Here is a tiny trained network, its code and every weight. The questions are about switching its units off for an input and a class, where a switched-off unit gives its printed mean instead of its output.

import numpy as np


def w(rows, s, z=0):
    codes = np.array(rows[::2]) - 128.0
    scale = np.full(codes.shape[1], s)
    scale[-1] = z or s
    return codes * scale


def norm(h):
    return h / np.sqrt((h * h).mean(-1, keepdims=True) + 1e-5)


def f(y):
    return np.maximum(y, 0)


def log_softmax(a):
    a = a - a.max(-1, keepdims=True)
    return a - np.log(np.exp(a).sum(-1, keepdims=True))


def net(x, mask):
    res = np.array(x, float).reshape(1, 4) / 4 @ E
    u = 0
    for l in range(2):
        y = f(norm(res) @ A[l][:, :-1].T + A[l][:, -1])
        res = res + np.where(mask[u : u + 4], y, B[l][:, -1]) @ B[l][:, :-1]
        u += 4
    return log_softmax(norm(res)[-1] @ U[:, :-1].T + U[:, -1])


A, B = {}, {}
E = w([
[124,177,94,169,31,222,116,205],'x0',
[166,161,152,103,24,137,128,213],'x1',
[89,253,134,42,55,181,170,216],'x2',
[182,99,146,217,37,196,118,79],'x3',
],0.0053)
A[0] = w([
[154,53,97,87,101,141,97,61,185],'0.n0',
[190,165,92,233,46,218,152,119,78],'0.n1',
[102,183,80,20,163,100,160,164,7],'0.n2',
[145,165,104,135,71,165,114,254,33],'0.n3',
],0.0074,0.0019)
B[0] = w([
[154,44,182,162,129,133,122,146,204],'0.n0',
[45,127,166,74,56,153,208,71,254],'0.n1',
[25,174,171,114,148,134,189,137,251],'0.n2',
[238,185,1,168,79,103,4,123,243],'0.n3',
],0.0088,0.0057)
A[1] = w([
[188,250,49,60,162,111,113,146,251],'1.n0',
[192,39,200,148,183,47,67,120,148],'1.n1',
[189,203,168,124,150,137,159,96,20],'1.n2',
[239,219,28,46,93,130,3,209,59],'1.n3',
],0.0059,0.0026)
B[1] = w([
[146,176,166,126,137,131,73,196,247],'1.n0',
[157,61,35,134,215,126,147,156,253],'1.n1',
[154,208,52,100,158,157,193,162,131],'1.n2',
[254,191,98,210,110,72,32,196,239],'1.n3',
],0.012,0.0056)
U = w([
[204,8,85,129,236,92,156,102,217],'0',
[63,192,169,60,218,87,164,152,7],'1',
[116,61,154,135,32,164,161,33,79],'2',
[229,194,99,133,88,105,71,193,244],'3',
],0.012,0.0018)

Each question gives the input, the list of numbers given to net, and the class t.
The units are the neurons (one row each of A and B). Each row of codes is followed by its name. A weight is (code - 128) times the scale printed after its matrix; where a second scale follows, it is the last column's (A, B and U).
mask holds one flag per neuron, layer by layer. A switched-off neuron (its flag False) gives its mean, the last column of its row in B, instead of its output. The means were averaged over made-up inputs and are rounded, as every weight is.
A unit's drop is (log p(t) with every unit on - log p(t) with that unit switched off) / (log p(t) with every unit on - log p(t) with every unit switched off).
The circuit of an input: a set's keep is (log p(t) with only the set's units on - log p(t) with every unit switched off) / (log p(t) with every unit on - log p(t) with every unit switched off). Starting from all 8 units, units are removed one at a time, each time the one whose removal leaves the highest keep (on an exact tie, the one counted first), for as long as the keep stays at least 0.8.
circuit, biggest first: the units of the circuit, biggest drop first
k most important neurons: the k neurons with the biggest drops, biggest first
top k neurons in layer l: the k neurons of layer l with the biggest drops, biggest first
drop of u: that unit's drop, to one decimal
input [6,-8,8,7], class 2: circuit, biggest first	0.n1
input [1,6,-6,-7], class 0: circuit, biggest first	0.n1, 1.n1
input [-8,6,3,4], class 0: top 2 neurons in layer 0	0.n1, 0.n3
input [8,-7,0,-1], class 2: 2 most important neurons	0.n1, 1.n3
input [-1,-7,8,4], class 1: 2 most important neurons	0.n0, 1.n3
input [6,-7,4,-8], class 1: 2 most important neurons	0.n2, 1.n3
input [2,-4,3,-1], class 1: drop of 1.n3	0.4
input [-8,-4,7,4], class 1: drop of 0.n3	0.1
input [7,-3,-7,6], class 2: drop of 0.n1	0.3
input [-1,8,-6,7], class 2: drop of 0.n1	0.4
input [-3,7,-4,3], class 0: top 2 neurons in layer 0	0.n2, 0.n0
